felel: [159 171 131 129 166 134 172 131 149 141 128 172 151 131 125 147 150 165
 180 147 155 160 117 151 166]
kugis: [144 150 136 132 148 135 149 133 150 109 135 144  89 132 135 138 133 152
 149  92 133 127 133  87 149]
Mut: [132 135 126 123 128 125 137 125 133 146 125 136 167 124 124 151 150 142
 137 161 148 160 125 166 132]
Lobit: [109  56 162 158  49 155  63 156  81 118 162  62 104 158 164 143 178  81
  51 108 149 138 167 121  64]
Disam: [ 92  53 131 132  54 129  55 133  84 156 133  59 158 134 135 127 163  68
  47 157 156 143 140 151  61]
puso: [147 179 119 118 174 120 174 118 167 125 117 168 133 118 118 142 116 173
 178 130 128 136 117 125 172]
sisad: [133 140 125 126 147 127 137 129 138 145 126 135 143 128 126 119 126 130
 138 140 141 130 124 127 143]
nif: [116 125  97  87 113  91 125  91 165 110  93 125  73  89  92 159 147 152
 122  80 144 147  95  60 117]
Pili: [123 101 162 165 111 161  97 162 110 103 165  88  72 163 169 103 118  95
  89  78 116  85 173  70 112]
perm: [117  60  95 147 144  80 122 152 147 159  92  89  73 125  93 110 165  91
 125  91 113  87  97 125 116]  nif
Table of tags by key:
[180] -> z49
[120] -> z825
[118] -> z233
[47] -> z546
[137] -> z121
[178] -> z856
key puso 18:   z856
[131 129 166 134 172 131 149 141]  felel

puso: [111 110 112 130 131 167 116 137 109 143 112 123 189 124 186 148 160 114]
Nep: [111 110 112 130 131 167 116 137 109 143 112 123 189 148 124 100 157 128]
Lobit: [111 110 112 130 131 167 116 137 109 143 112 123 189 148 124 186  76 131]
[111 110 112 130 131 167 116 137 109 143 112 123 189 124 186 148 160 114]  puso
[148 124 186]  Lobit
[111 110 112 130 131 167 116 137 109 143 112 123 189 148 124 186  76 131]  Lobit

bug: [135  72 129 133  69  78 143 112 140 127 128 123 133  88 106 126 113 126
 127  69 117 106]
nif: [123 116  68 144 112  78 140 143  69 127 144 116 139 131 158  69 172 127
 137 113  65 138]
Lobit: [158  90 108 150 103  78 135 154 105  99 152 161 149  72 136  87 138 143
 148  89  86 140]
Disam: [172 113 116 127  78 144 143  65  69 158 140  69 137 138 131  67 123 139
 116 112 127 144]
perm: [ 65  68  69  69  78 112 113 116 116 123 127 127 131 137 138 139 140 143
 144 144 158 172]  nif
back: [158  69  65 143 144  78]  Disam
key -> tag
[126] -> z134
[127] -> z921
[148] -> z385
[113] -> z966
[116] -> z241
[115] -> z424
key bug 18:   z921
[103  78 135]  Lobit
back: [127 116]  Disam
[149  72]  Lobit

Nep: [117 105 130 145 162]
nif: [160 159  91 179 131]
lil: [138  59 114 154 128]
Pili: [136 114 117 158 166]
Mut: [138 153 114  59 128]
puso: [164 105 130 145 162]
Lobit: [144 128 153  59 114]
[159  91]  nif
[128 153  59 114]  Lobit
perm: [136 166 158 114 117]  Pili
tags:
[92] -> z988
[90] -> z258
[131] -> z761
[130] -> z149
[179] -> z139
[91] -> z530
[180] -> z204
key nif 2:   z530
perm: [ 59 128 138 114 153]  Mut

kugis: [132 111 116 148 127 130 113 143 133 130 144 128 179 142 139 122 131 126
 127 186  88 188 128 142 130 130 125 153 119 118]
Mut: [123 128 120 129 131 119 127 130 143 130 135 118 122 133 154 109 186 195
 155 175 144 131 129 156 129 126 124 115 149 127]
Disam: [133 118 124 154 130 127 123 155 115 128 156 120 175 131 135 122 130 143
 126 186 127 195 129 144 131 129 128 149 109 119]
[144 128 179 142 139 122 131 126 127 186]  kugis
tags:
[130] -> z970
[127] -> z745
[126] -> z566
[189] -> z814
[129] -> z277
[128] -> z499
[188] -> z934
[119] -> z919
key kugis 5:   z970
perm: [119 109 149 128 129 131 144 129 195 127 186 126 143 130 122 135 131 175
 120 156 128 115 155 123 127 130 154 124 118 133]  Disam

Mut: [108 108  94 132  66  66 106 102 121 118  87 100  84 111]
sisad: [135 144  85 107 125  85 156  59  82  73  84 108 160  95]
lil: [135 144  84  72 156  85  82 108  95  85  59 160 125 107]
bug: [ 74 111  91  81 147  91  92  79  90  78  78 150 102  98]
Lobit: [111 159  86  74 178  82  77  98 114  76  59 174 141 124]
puso: [100 106  66 119  66  87 132  84 111 102 108 108  94 121]
[ 74 178]  Lobit
perm: [107 125 160  59  85  95 108  82  85 156  72  84 144 135]  lil
perm: [106 119 102  84  94  66  87  66 111 108 121 132 100 108]  puso
perm: [ 66  66  84  87  94 100 102 106 108 108 111 118 121 132]  Mut
[ 91  81 147  91  92  79  90  78  78 150]  bug

Lobit: [125 124 145 117]
sisad: [ 66  91 136 130]
Pili: [ 67  91 130 136]
felel: [131  91 136  67]
perm: [130  66  91 136]  sisad
[136  67]  felel
[131  91]  felel
tags:
[131] -> z414
[67] -> z640
[130] -> z731
[66] -> z653
[68] -> z415
[65] -> z881
key sisad 0:   z653
[ 66  91 136 130]  sisad
perm: [136 130  91  67]  Pili

